Here is a tiny trained network, its code and every weight. The questions are about switching its units off for an input and a class, where a switched-off unit gives its printed mean instead of its output.

import numpy as np


def w(rows, s, z=0):
    codes = np.array(rows[::2]) - 128.0
    scale = np.full(codes.shape[1], s)
    scale[-1] = z or s
    return codes * scale


def f(y):
    return np.maximum(y, 0)


def log_softmax(a):
    a = a - a.max(-1, keepdims=True)
    return a - np.log(np.exp(a).sum(-1, keepdims=True))


def net(x, mask):
    res = np.array(x, float).reshape(1, 7) / 4 @ E
    y = f(res @ A[0][:, :-1].T + A[0][:, -1])
    res = res + np.where(mask, y, B[0][:, -1]) @ B[0][:, :-1]
    return log_softmax(res[-1] @ U[:, :-1].T + U[:, -1])


A, B = {}, {}
E = w([
[159,127,2,89,77,32],'x0',
[171,24,150,63,50,175],'x1',
[128,129,128,127,130,126],'x2',
[239,182,85,170,116,247],'x3',
[33,111,112,241,37,154],'x4',
[130,129,126,128,128,127],'x5',
[47,201,118,38,92,189],'x6',
],0.0077)
A[0] = w([
[161,130,116,137,107,192,135],'neuron 1',
[183,36,136,213,143,86,44],'neuron 2',
[48,74,155,125,145,74,44],'neuron 3',
[135,143,50,133,66,75,78],'neuron 4',
[117,145,143,161,63,117,23],'neuron 5',
[173,136,89,141,131,195,41],'neuron 6',
[180,166,113,155,103,169,20],'neuron 7',
[115,218,110,158,207,108,29],'neuron 8',
[168,50,171,83,61,166,16],'neuron 9',
[155,131,168,126,110,143,51],'neuron 10',
[177,156,153,66,171,102,13],'neuron 11',
[172,131,116,48,197,102,65],'neuron 12',
[90,125,125,179,75,135,19],'neuron 13',
[102,125,131,68,101,176,110],'neuron 14',
[96,188,114,129,164,115,107],'neuron 15',
[65,211,98,69,86,157,98],'neuron 16',
[133,82,131,101,105,146,43],'neuron 17',
[75,109,87,212,26,135,37],'neuron 18',
[67,101,184,92,134,68,2],'neuron 19',
[168,178,88,169,132,143,105],'neuron 20',
[164,59,144,41,60,166,72],'neuron 21',
[153,150,89,112,74,88,10],'neuron 22',
[178,138,130,79,137,119,93],'neuron 23',
[158,130,43,92,103,92,63],'neuron 24',
[143,148,194,150,122,124,53],'neuron 25',
[159,151,157,97,136,112,38],'neuron 26',
[134,121,29,88,106,109,39],'neuron 27',
[180,141,173,84,170,112,31],'neuron 28',
[121,132,232,153,138,168,10],'neuron 29',
[180,164,84,169,131,217,16],'neuron 30',
[72,180,130,52,72,164,14],'neuron 31',
[114,154,248,126,136,170,39],'neuron 32',
[127,143,94,128,126,109,51],'neuron 33',
],0.013,0.014)
B[0] = w([
[106,91,171,67,104,76,235],'neuron 1',
[248,254,80,138,201,123,239],'neuron 2',
[121,115,100,33,118,89,213],'neuron 3',
[87,27,108,151,206,195,237],'neuron 4',
[90,140,143,129,103,188,137],'neuron 5',
[108,128,96,61,130,86,179],'neuron 6',
[117,130,101,24,133,83,160],'neuron 7',
[55,131,35,232,30,78,191],'neuron 8',
[26,180,40,210,92,52,199],'neuron 9',
[101,106,92,109,141,136,136],'neuron 10',
[86,187,181,119,121,203,163],'neuron 11',
[81,204,210,116,81,195,222],'neuron 12',
[99,185,172,116,95,202,159],'neuron 13',
[206,143,137,159,139,111,200],'neuron 14',
[127,91,135,180,63,100,194],'neuron 15',
[237,145,145,155,173,94,233],'neuron 16',
[98,143,106,161,106,104,141],'neuron 17',
[71,241,233,98,95,199,254],'neuron 18',
[105,134,50,4,121,88,174],'neuron 19',
[112,97,121,80,95,93,210],'neuron 20',
[88,128,87,213,78,79,249],'neuron 21',
[92,60,86,143,208,140,146],'neuron 22',
[103,153,176,119,107,161,191],'neuron 23',
[98,87,112,146,189,180,215],'neuron 24',
[130,132,103,139,154,153,137],'neuron 25',
[123,146,164,127,125,165,132],'neuron 26',
[79,67,92,142,214,172,192],'neuron 27',
[87,180,161,125,131,204,164],'neuron 28',
[97,57,70,149,227,199,173],'neuron 29',
[96,121,97,42,149,67,202],'neuron 30',
[228,221,72,135,200,105,172],'neuron 31',
[96,48,65,160,215,185,199],'neuron 32',
[105,140,56,134,136,162,133],'neuron 33',
],0.0091,0.0071)
U = w([
[82,35,103,170,204,188,87],'0',
[79,173,189,133,86,197,88],'1',
[102,87,109,30,116,53,88],'2',
[83,112,87,254,61,67,82],'3',
[234,168,114,175,178,106,80],'4',
[141,66,159,153,108,121,251],'5',
[138,66,150,155,110,121,241],'6',
],0.0095,0.022)

Each question gives the input, the list of numbers given to net, and the class t.
The units are the neurons (one row each of A and B). Each row of codes is followed by its name. A weight is (code - 128) times the scale printed after its matrix; where a second scale follows, it is the last column's (A, B and U).
mask holds one flag per neuron, in row order. A switched-off neuron (its flag False) gives its mean, the last column of its row in B, instead of its output. The means were averaged over made-up inputs and are rounded, as every weight is.
A unit's drop is (log p(t) with every unit on - log p(t) with that unit switched off) / (log p(t) with every unit on - log p(t) with every unit switched off).
The circuit of an input: a set's keep is (log p(t) with only the set's units on - log p(t) with every unit switched off) / (log p(t) with every unit on - log p(t) with every unit switched off). Starting from the 12 units with the biggest drops (on a tie, the unit counted first), units are removed one at a time, each time the one whose removal leaves the highest keep (on an exact tie, the one counted first), for as long as the keep stays at least 0.8.
circuit, biggest first: the units of the circuit, biggest drop first
most important unit: the unit with the biggest drop
top k neurons: the k neurons with the biggest drops, biggest first
drop when u is switched off: that unit's drop, to one decimal
input [1,3,4,-7,-3,-1,-5], class 2: circuit, biggest first -> (neuron 19)
input [5,-1,8,-1,-3,-1,8], class 4: top 2 neurons -> (neuron 16; neuron 31)
input [-5,-2,7,-8,6,-7,-4], class 2: top 2 neurons -> (neuron 3; neuron 19)
input [1,7,4,-2,-3,-1,1], class 3: circuit, biggest first -> (neuron 21; neuron 9)
input [5,-4,-4,-6,-7,3,5], class 1: top 2 neurons -> (neuron 12; neuron 11)
input [7,-6,-4,2,-6,-4,0], class 0: top 3 neurons -> (neuron 24; neuron 27; neuron 4)
input [8,6,-2,8,-7,-2,2], class 0: top 2 neurons -> (neuron 24; neuron 27)
input [0,1,-8,-1,-7,-1,-8], class 4: top 2 neurons -> (neuron 2; neuron 18)
input [-4,2,-5,-5,-5,-3,8], class 4: circuit, biggest first -> (neuron 31; neuron 16)
input [-2,2,4,7,-5,-5,4], class 2: circuit, biggest first -> (neuron 30; neuron 6)
input [-8,-6,-8,1,6,-7,-2], class 0: top 2 neurons -> (neuron 29; neuron 32)
input [2,6,5,3,1,3,4], class 3: circuit, biggest first -> (neuron 21; neuron 9)
input [-1,-2,0,-4,-3,4,-5], class 4: circuit, biggest first -> (neuron 2; neuron 1; neuron 4)
input [-5,-8,-1,4,-6,-1,-6], class 3: most important unit -> neuron 8
input [-8,7,-6,1,-2,-6,8], class 0: top 3 neurons -> (neuron 32; neuron 29; neuron 2)
input [1,8,-4,-4,8,2,3], class 1: top 3 neurons -> (neuron 18; neuron 13; neuron 8)
input [6,-2,0,1,-8,1,-7], class 1: circuit, biggest first -> (neuron 12; neuron 11)
input [-6,7,7,-2,4,7,8], class 4: top 3 neurons -> (neuron 31; neuron 16; neuron 14)
input [-3,6,-4,-3,7,-1,4], class 1: top 2 neurons -> (neuron 18; neuron 13)
input [-7,8,1,-7,7,8,4], class 3: most important unit -> neuron 9
input [5,7,4,6,-4,6,8], class 4: top 4 neurons -> (neuron 31; neuron 16; neuron 14; neuron 8)
input [-5,-2,-2,-7,3,4,-4], class 2: circuit, biggest first -> (neuron 3; neuron 19)
input [-5,-4,3,-3,3,1,-7], class 4: drop when neuron 2 is switched off -> 0.7
